Below are the code and all the weights of a small trained network. Each question names an input and a class and asks about switching units off, where a switched-off unit gives its printed mean instead of its output.

import numpy as np


def w(rows, s, z=0):
    codes = np.array(rows[::2]) - 128.0
    scale = np.full(codes.shape[1], s)
    scale[-1] = z or s
    return codes * scale


def f(y):
    return np.maximum(y, 0)


def log_softmax(a):
    a = a - a.max(-1, keepdims=True)
    return a - np.log(np.exp(a).sum(-1, keepdims=True))


def net(x, mask):
    res = np.array(x, float).reshape(1, 3) / 4 @ E
    y = f(res @ A[0][:, :-1].T + A[0][:, -1])
    res = res + np.where(mask, y, B[0][:, -1]) @ B[0][:, :-1]
    return log_softmax(res[-1] @ U[:, :-1].T + U[:, -1])


A, B = {}, {}
E = w([
[180,167,12,161,227],'x0',
[209,123,204,106,194],'x1',
[52,228,192,107,137],'x2',
],0.012)
A[0] = w([
[148,107,222,118,215,97],'N1',
[71,161,139,76,189,64],'N2',
[101,100,92,177,246,143],'N3',
[106,161,157,100,92,136],'N4',
[99,157,136,95,82,137],'N5',
[32,98,138,87,105,134],'N6',
[134,231,42,207,195,95],'N7',
[170,34,84,131,68,141],'N8',
[2,47,170,147,136,114],'N9',
[129,7,98,156,77,58],'N10',
[45,92,50,185,105,163],'N11',
[68,155,136,172,109,111],'N12',
[51,171,159,117,48,161],'N13',
[156,106,131,174,155,117],'N14',
[170,26,252,97,21,89],'N15',
[118,110,178,68,182,62],'N16',
[240,106,133,143,192,105],'N17',
[161,47,91,63,193,108],'N18',
[91,245,172,99,180,92],'N19',
[199,85,80,53,153,109],'N20',
[50,163,158,113,47,160],'N21',
[112,42,214,137,79,125],'N22',
[67,168,79,185,220,10],'N23',
[187,147,248,206,160,168],'N24',
[243,56,97,147,177,116],'N25',
],0.0097,0.011)
B[0] = w([
[136,112,84,72,28,184],'N1',
[162,91,48,206,168,153],'N2',
[89,77,108,170,157,213],'N3',
[78,146,158,121,169,186],'N4',
[99,158,149,162,155,184],'N5',
[117,169,159,149,211,203],'N6',
[197,111,72,112,14,236],'N7',
[239,186,112,113,25,215],'N8',
[114,141,114,157,172,199],'N9',
[136,187,193,52,51,181],'N10',
[224,143,147,118,46,230],'N11',
[130,101,171,130,154,172],'N12',
[107,168,183,140,167,248],'N13',
[50,158,132,165,156,157],'N14',
[191,116,106,154,82,254],'N15',
[89,129,162,72,94,148],'N16',
[96,110,126,148,162,206],'N17',
[56,108,101,114,185,187],'N18',
[252,164,82,93,35,206],'N19',
[88,125,130,119,178,187],'N20',
[74,117,163,117,160,248],'N21',
[183,112,105,133,64,221],'N22',
[72,235,238,2,70,164],'N23',
[162,68,91,165,65,215],'N24',
[89,75,141,155,168,234],'N25',
],0.0087,0.012)
U = w([
[110,132,170,78,66,251],'0',
[154,100,97,169,92,75],'1',
[16,105,162,168,251,68],'2',
],0.013,0.0019)

Each question gives the input, the list of numbers given to net, and the class t.
The units are the neurons (one row each of A and B). Each row of codes is followed by its name. A weight is (code - 128) times the scale printed after its matrix; where a second scale follows, it is the last column's (A, B and U).
mask holds one flag per neuron, in row order. A switched-off neuron (its flag False) gives its mean, the last column of its row in B, instead of its output. The means were averaged over made-up inputs and are rounded, as every weight is.
A unit's drop is (log p(t) with every unit on - log p(t) with that unit switched off) / (log p(t) with every unit on - log p(t) with every unit switched off).
The circuit of an input: a set's keep is (log p(t) with only the set's units on - log p(t) with every unit switched off) / (log p(t) with every unit on - log p(t) with every unit switched off). Starting from the 12 units with the biggest drops (on a tie, the unit counted first), units are removed one at a time, each time the one whose removal leaves the highest keep (on an exact tie, the one counted first), for as long as the keep stays at least 0.8.
circuit, biggest first: the units of the circuit, biggest drop first
unit that matters most: the unit with the biggest drop
top k neurons: the k neurons with the biggest drops, biggest first
drop of u: that unit's drop, to one decimal
input [0,-7,1], class 2: unit that matters most -> N19
input [-4,-3,-7], class 0: top 2 neurons -> N10, N24
input [5,5,7], class 1: top 2 neurons -> N2, N24
input [-8,1,-7], class 1: top 3 neurons -> N15, N22, N23
input [8,-1,1], class 0: top 2 neurons -> N23, N7
input [-8,6,0], class 1: top 2 neurons -> N15, N24
input [1,8,4], class 1: top 2 neurons -> N24, N23
input [-5,1,0], class 1: top 3 neurons -> N15, N23, N10
input [-8,5,0], class 1: top 2 neurons -> N15, N24
input [5,-5,1], class 0: top 3 neurons -> N23, N15, N24
input [-6,2,-5], class 1: top 3 neurons -> N15, N23, N22
input [5,-8,2], class 0: drop of N23 -> 0.9
input [-8,4,-4], class 1: drop of N15 -> 1.0
input [4,-6,3], class 0: circuit, biggest first -> N23
input [-7,6,-7], class 1: drop of N1 -> 0.0
